Below is a small trained network, with its code and all its weights. Each question gives an input and a class and asks what happens when units are switched off, that is, made to give their printed mean instead of their output.

import numpy as np


def w(rows, s, z=0):
    codes = np.array(rows[::2]) - 128.0
    scale = np.full(codes.shape[1], s)
    scale[-1] = z or s
    return codes * scale


def norm(h):
    return h / np.sqrt((h * h).mean(-1, keepdims=True) + 1e-5)


def f(y):
    return np.maximum(y, 0)


def log_softmax(a):
    a = a - a.max(-1, keepdims=True)
    return a - np.log(np.exp(a).sum(-1, keepdims=True))


def net(x, mask):
    res = np.array(x, float).reshape(1, 3) / 4 @ E
    u = 0
    for l in range(2):
        y = f(norm(res) @ A[l][:, :-1].T + A[l][:, -1])
        res = res + np.where(mask[u : u + 3], y, B[l][:, -1]) @ B[l][:, :-1]
        u += 3
    return log_softmax(norm(res)[-1] @ U[:, :-1].T + U[:, -1])


A, B = {}, {}
E = w([
[115,191,186,176,167,175,89,143,119,158,147,145],'x0',
[146,117,179,103,110,211,254,179,152,105,43,102],'x1',
[214,213,143,102,169,25,174,98,181,171,81,70],'x2',
],0.0072)
A[0] = w([
[93,77,166,97,109,254,190,188,131,81,94,132,177],'L0N1',
[140,124,166,129,116,210,239,167,140,125,65,125,111],'L0N2',
[141,125,168,108,112,204,222,169,172,141,58,111,3],'L0N3',
],0.013,0.0036)
B[0] = w([
[76,107,134,232,100,177,144,99,157,158,84,115,251],'L0N1',
[53,166,113,9,95,122,93,47,157,35,64,147,229],'L0N2',
[218,131,154,146,186,100,126,219,68,134,231,134,217],'L0N3',
],0.011,0.017)
A[1] = w([
[151,46,116,193,116,144,139,184,109,205,184,121,252],'L1N1',
[175,195,155,25,164,96,125,137,125,104,151,112,74],'L1N2',
[185,132,119,164,136,69,167,158,168,253,135,101,86],'L1N3',
],0.022,0.0011)
B[1] = w([
[167,91,84,42,122,22,131,214,116,104,170,179,168],'L1N1',
[252,235,90,141,218,158,161,161,52,121,161,77,255],'L1N2',
[40,23,207,118,62,142,93,29,216,236,89,121,202],'L1N3',
],0.013,0.022)
U = w([
[123,58,97,120,83,39,113,187,133,120,165,167,253],'0',
[37,112,152,184,60,159,150,112,175,63,71,130,85],'1',
[152,92,165,133,117,94,100,54,171,246,139,74,22],'2',
[208,191,143,131,159,136,164,139,96,97,134,75,88],'3',
],0.011,0.0016)

Each question gives the input, the list of numbers given to net, and the class t.
The units are the neurons (one row each of A and B). Each row of codes is followed by its name. A weight is (code - 128) times the scale printed after its matrix; where a second scale follows, it is the last column's (A, B and U).
mask holds one flag per neuron, layer by layer. A switched-off neuron (its flag False) gives its mean, the last column of its row in B, instead of its output. The means were averaged over made-up inputs and are rounded, as every weight is.
A unit's drop is (log p(t) with every unit on - log p(t) with that unit switched off) / (log p(t) with every unit on - log p(t) with every unit switched off).
k most important neurons: the k neurons with the biggest drops, biggest first
drop when u is switched off: that unit's drop, to one decimal
input [-8,2,-6], class 1: most important neuron => [L1N2]
input [3,-5,7], class 2: 3 most important neurons => [L0N2, L1N3, L0N1]
input [-2,-6,4], class 2: 4 most important neurons => [L0N2, L1N3, L0N1, L0N3]
input [5,2,-1], class 1: 2 most important neurons => [L0N1, L0N2]
input [-3,8,0], class 1: 2 most important neurons => [L0N1, L0N2]
input [4,-3,0], class 0: 2 most important neurons => [L0N2, L1N2]
input [1,8,-4], class 1: 3 most important neurons => [L0N1, L0N2, L1N2]
input [-3,6,-6], class 1: 3 most important neurons => [L0N1, L0N2, L1N2]
input [-3,0,-3], class 0: 2 most important neurons => [L0N2, L1N1]
input [2,-5,7], class 2: drop when L0N2 is switched off => 4.5
input [-3,-6,-5], class 0: drop when L1N2 is switched off => 0.2
input [8,0,8], class 2: drop when L1N3 is switched off => 1.9
